[-108.43, 80.81, -1.54, 150.44, 44.38] >> -1.54
[0.097, -0.144, 0.088, -0.044, -0.065] >> 0.088
[-12.137, -13.532, 11.677, -5.171, -4.061] >> 11.677
[1.1, -0.1, -1.4, -0.6, -0.7] >> -1.4
[0.12, 0.13, -0.13, -0.16, 0.00] >> -0.13
[130.5, 178.9, 134.8, 123.3, -116.5] >> 134.8
[-66.944, -183.615, -118.237, 154.380, -62.482] >> -118.237
---
-.32,-.34,.67,-.50,-.31,.64,-.64
-.21,-.43,-.11,.19,-.31,.08,.06
.12,-.43,-.11,-.33,.20,.19,.40
-> .67, .64

.63,.07,-.39,.16
.59,.07,-.44,.15
.64,.07,-.38,.16
-> .64, .63

.07,-.08,-.09,.30,.51,-.55,.04 -> .51, .30

-.42,-.30,-.62,-.39,.05 -> .05, -.30

.12,.34,-.13,.38
.55,.59,.16,-.07
.02,-.16,.28,-.17
-> .59, .55

.56,.54,-.57,.44,.66 -> .66, .56

.22,.10,.26,.49,.03 -> .49, .26

-.57,-.43,-.12,-.08,-.11,.08 -> .08, -.08

-.06,.11,-.38,.32,-.46,-.46
.00,.02,-.49,.25,-.44,-.44
-> .32, .25

-.32,-.68,-.66,.27 -> .27, -.32
---
[[-57.02, -97.64, 87.64, -76.22, -71.20, 132.34, 41.96], [21.98, -113.54, 131.24, -124.53, -43.71, 87.26, 67.01], [76.35, 111.64, 125.32, 107.88, -121.26, 233.33, 77.66]] Out: 233.33, -124.53
[11.886, 13.869, 18.664, -13.564, 4.616] Out: 18.664, -13.564
[-117.9, -0.8, -195.9, 136.9, 38.8, -91.3] Out: 136.9, -195.9
[-14.2, -8.7, -0.1, 6.5, 9.1, 14.0] Out: 14.0, -14.2
[[2.827, -7.860, 0.912, 1.712], [-13.390, 3.990, -16.124, -10.214], [-6.440, -3.910, 15.109, -3.058]] Out: 15.109, -16.124
[[-184.10, -60.46, 48.19, -203.09, -49.83, 162.86], [-112.50, -171.14, -53.37, -117.03, -4.28, 36.64], [-222.13, 39.28, -56.41, -5.52, -77.56, -89.72]] Out: 162.86, -222.13
[[-0.8, -1.7, -0.2, -1.6, 0.2], [1.9, -0.8, 0.9, 0.7, -0.5], [0.7, -2.3, 0.3, -0.5, -0.2]] Out: 1.9, -2.3
---
.19	.45	.05	-.07
.25	.45	-.02	.50
-> .05

-.12	.24	-.06	.11	-.07	-.38	.31
-.12	-.03	-.13	.06	.50	.20	-.52
-> -.06

.00	.00	.03	.23	.45
.49	.38	.02	-.04	.11
-> .03

-.09	.40	.09	.19
-.56	-.57	.09	.19
-> .09

-.31	-.09	-.08	-.16
.56	-.02	-.10	.07
-> -.08

-.44	-.59	-.06	-.13	.27
-.41	-.59	.05	-.21	.27
-> -.06

.10	-.07	-.11	-.11	-.12	-.24	-.27
.19	-.11	-.18	-.19	-.21	-.47	-.52
-> -.11

-.31	-.05	.28	-.15
-.18	.37	.52	-.19
-> .28
---
[[-.41 -.16  .10  .15  .05 -.31 -.31 -.08  .53 -.34  .54 -.27 -.39  .29]
 [-.31 -.03  .12  .42 -.46 -.09  .39  .47  .43  .51 -.34  .15 -.03 -.18]
 [-.03 -.57  .27  .01  .01  .10 -.18  .50  .30  .31  .29 -.15 -.24  .14]
 [-.36 -.22  .52  .22 -.53  .27 -.24  .36 -.16 -.58 -.24  .30 -.52  .47]
 [ .30 -.13  .39  .31 -.06 -.43 -.43  .46 -.14 -.28 -.42 -.39  .03  .13]
 [ .26 -.16  .13 -.59  .37  .50  .44 -.47 -.47 -.57 -.39 -.30  .09  .28]
 [-.25 -.38  .35 -.04  .33 -.16  .30  .40  .38  .59 -.10 -.58 -.29  .55]
 [-.25 -.37 -.09 -.43 -.59 -.07 -.03  .10 -.45  .34  .57 -.59  .47  .06]
 [-.12 -.12  .08 -.12  .44  .25  .55 -.38 -.22  .02  .58  .45  .53 -.58]
 [-.46 -.46 -.37 -.03 -.37  .53  .34 -.53  .55  .56  .23 -.37  .29  .37]
 [-.24 -.09  .37 -.20 -.43 -.43 -.16  .04  .47  .03 -.59  .36 -.28 -.09]
 [ .10  .34 -.13  .56  .33  .52  .58  .08  .50 -.31 -.19 -.43  .53 -.01]] -> .14

[[-.35  .36  .06 -.25  .25  .33  .22 -.46 -.21 -.21 -.29 -.44 -.22  .23
   .20]
 [ .43  .40 -.36  .20 -.08 -.43 -.24 -.05  .28  .04 -.28 -.47 -.49  .20
  -.03]
 [ .27 -.16 -.44  .25 -.19  .39  .36 -.18  .44  .18  .16  .37 -.43 -.49
   .28]
 [-.45  .07  .09  .22  .06  .27  .13 -.26  .29  .07  .13 -.11  .13 -.17
   .20]
 [ .23 -.48 -.46 -.07  .07  .24  .46 -.34  .42 -.23  .29  .24 -.21 -.15
  -.03]
 [ .50  .21 -.13  .33 -.22  .24  .46  .18  .35  .45 -.08 -.05 -.35 -.38
  -.30]
 [-.37 -.50 -.04  .51 -.39 -.30 -.46 -.49 -.24 -.16  .26  .10 -.24  .01
   .35]
 [-.43 -.41 -.43  .05  .46 -.39  .02 -.40 -.52  .24 -.13 -.51  .06 -.42
  -.30]] -> .28

[[-.37 -.08 -.30 -.16 -.22 -.25  .34 -.15  .55  .17  .12 -.16]
 [-.28 -.14  .29 -.01 -.18 -.03 -.07  .04  .24  .14  .52  .04]
 [ .42  .14  .38 -.19 -.16 -.16 -.26 -.20 -.14  .42 -.10 -.17]
 [-.03  .37 -.33 -.05 -.15 -.06  .18 -.09 -.17  .11 -.10 -.08]
 [-.04 -.02 -.13  .31 -.12  .33 -.02  .29 -.19 -.38  .22  .30]
 [-.26  .10 -.11 -.19  .41 -.23  .33 -.16 -.18  .22 -.14 -.21]
 [ .00  .01 -.16  .27 -.13  .30 -.02  .25 -.16 -.34  .15  .26]
 [ .17  .33 -.21  .04 -.26  .06 -.02 -.01 -.19  .02 -.09  .02]] -> -.17

[[ .19 -.28 -.15  .07 -.13 -.06  .09  .30 -.47 -.22  .04  .10 -.11 -.06]
 [ .37 -.11  .06  .38 -.39  .06  .30  .40 -.11 -.33  .06  .20 -.41 -.21]
 [-.17 -.39 -.03 -.06 -.17 -.29  .29 -.13 -.19  .06 -.05 -.04  .36  .01]
 [ .20 -.21 -.17  .08 -.27 -.04  .12  .27 -.51 -.22  .06  .08 -.14  .02]
 [-.28  .13 -.04  .16  .23  .27 -.03  .39 -.07  .25  .21 -.61  .05  .02]
 [ .42 -.17  .01  .41 -.36 -.05  .29  .38 -.23 -.33  .00  .22 -.36 -.16]
 [-.37  .25 -.14  .06 -.17  .23  .23  .25 -.17  .06  .27 -.59  .02  .28]
 [-.28  .15 -.06  .22  .18  .21  .02  .48 -.14  .29  .21 -.63  .14  .06]
 [-.18 -.35  .08 -.25 -.36 -.35  .20  .00  .14  .13 -.59  .02  .30  .22]] -> .01

[[-.14  .04  .07  .10 -.10 -.12  .35 -.38  .43  .11  .07]
 [-.17  .08 -.34 -.42  .04  .18 -.02  .24  .22 -.03  .26]
 [-.22 -.18  .16  .03 -.34 -.41  .30  .01  .05 -.09 -.20]
 [ .42 -.41  .20 -.08 -.03 -.07 -.02 -.02 -.27 -.18  .17]
 [ .07  .20  .00 -.18  .51  .03 -.11  .26  .13  .26  .18]
 [ .06  .20 -.04 -.21  .51  .03 -.10  .30  .08  .24  .14]
 [-.30  .18 -.37 -.27 -.10  .21 -.16  .32  .08 -.08  .05]] -> -.20

[[ .07 -.06  .58 -.12  .48 -.50  .20  .03  .30 -.13]
 [ .39  .20 -.35  .19 -.05 -.27 -.01  .08  .43  .23]
 [ .02 -.03  .26 -.06  .29  .16 -.06 -.11  .01  .14]
 [-.02  .10  .10 -.04  .55 -.20 -.02 -.02 -.02 -.19]
 [ .21 -.06 -.07 -.02 -.06 -.26  .02 -.01 -.03  .00]
 [-.05 -.05  .25  .02 -.10 -.11  .05 -.03  .00  .03]
 [-.30  .04  .14  .04 -.37 -.19  .10 -.13  .07 -.08]
 [ .30 -.03  .23  .07 -.52 -.09 -.17 -.01 -.10  .37]
 [-.10 -.04 -.20 -.09 -.17 -.04 -.10 -.05 -.06  .15]
 [ .01 -.04 -.10 -.09  .16  .07  .12  .00 -.10  .04]
 [-.02 -.03 -.40 -.04  .22 -.13 -.10  .04  .01 -.18]] -> .14

[[ .08 -.22 -.65 -.12 -.17 -.01 -.06  .26  .24 -.30 -.05 -.18  .23 -.05]
 [-.15  .08  .00  .41 -.08  .67 -.44 -.13 -.16 -.04 -.03 -.24 -.04 -.58]
 [-.04  .02  .00  .11 -.02  .17 -.11 -.03 -.04  .00 -.01 -.06 -.01 -.14]
 [ .04 -.03 -.03 -.04  .03 -.05  .05  .00 -.02  .01  .02 -.01 -.03 -.05]
 [ .09 -.02 -.15 -.16  .03 -.09  .08 -.14 -.10  .20  .01 -.17 -.10 -.01]
 [ .06 -.04 -.05 -.06  .05 -.07  .07 -.01 -.03  .03  .04 -.02 -.04 -.07]
 [-.11  .03 -.11  .11 -.34  .25  .19 -.15  .04  .01 -.19  .07  .03 -.24]
 [-.15  .08 -.11  .02  .08  .02 -.14 -.13  .12 -.06  .01 -.02 -.18 -.10]
 [-.20  .10 -.15  .03  .10  .02 -.19 -.16  .15 -.07  .00 -.03 -.23 -.13]] -> -.14

[[-.14 -.25 -.64 -.07 -.34  .35  .11  .46 -.27  .55]
 [-.03 -.16 -.10  .07 -.08 -.06 -.04 -.05  .19 -.02]
 [-.14 -.03 -.10  .07  .05  .10  .19 -.05  .01  .09]
 [ .01 -.16 -.19  .01 -.15 -.06 -.04  .04  .10 -.02]
 [-.14 -.03 -.10  .07  .05  .10  .19 -.05  .01  .09]
 [ .01 -.30 -.28  .04 -.21 -.06 -.12  .04  .19 -.02]
 [-.22 -.12 -.37  .01 -.08  .35  .34  .12 -.18  .44]] -> .09
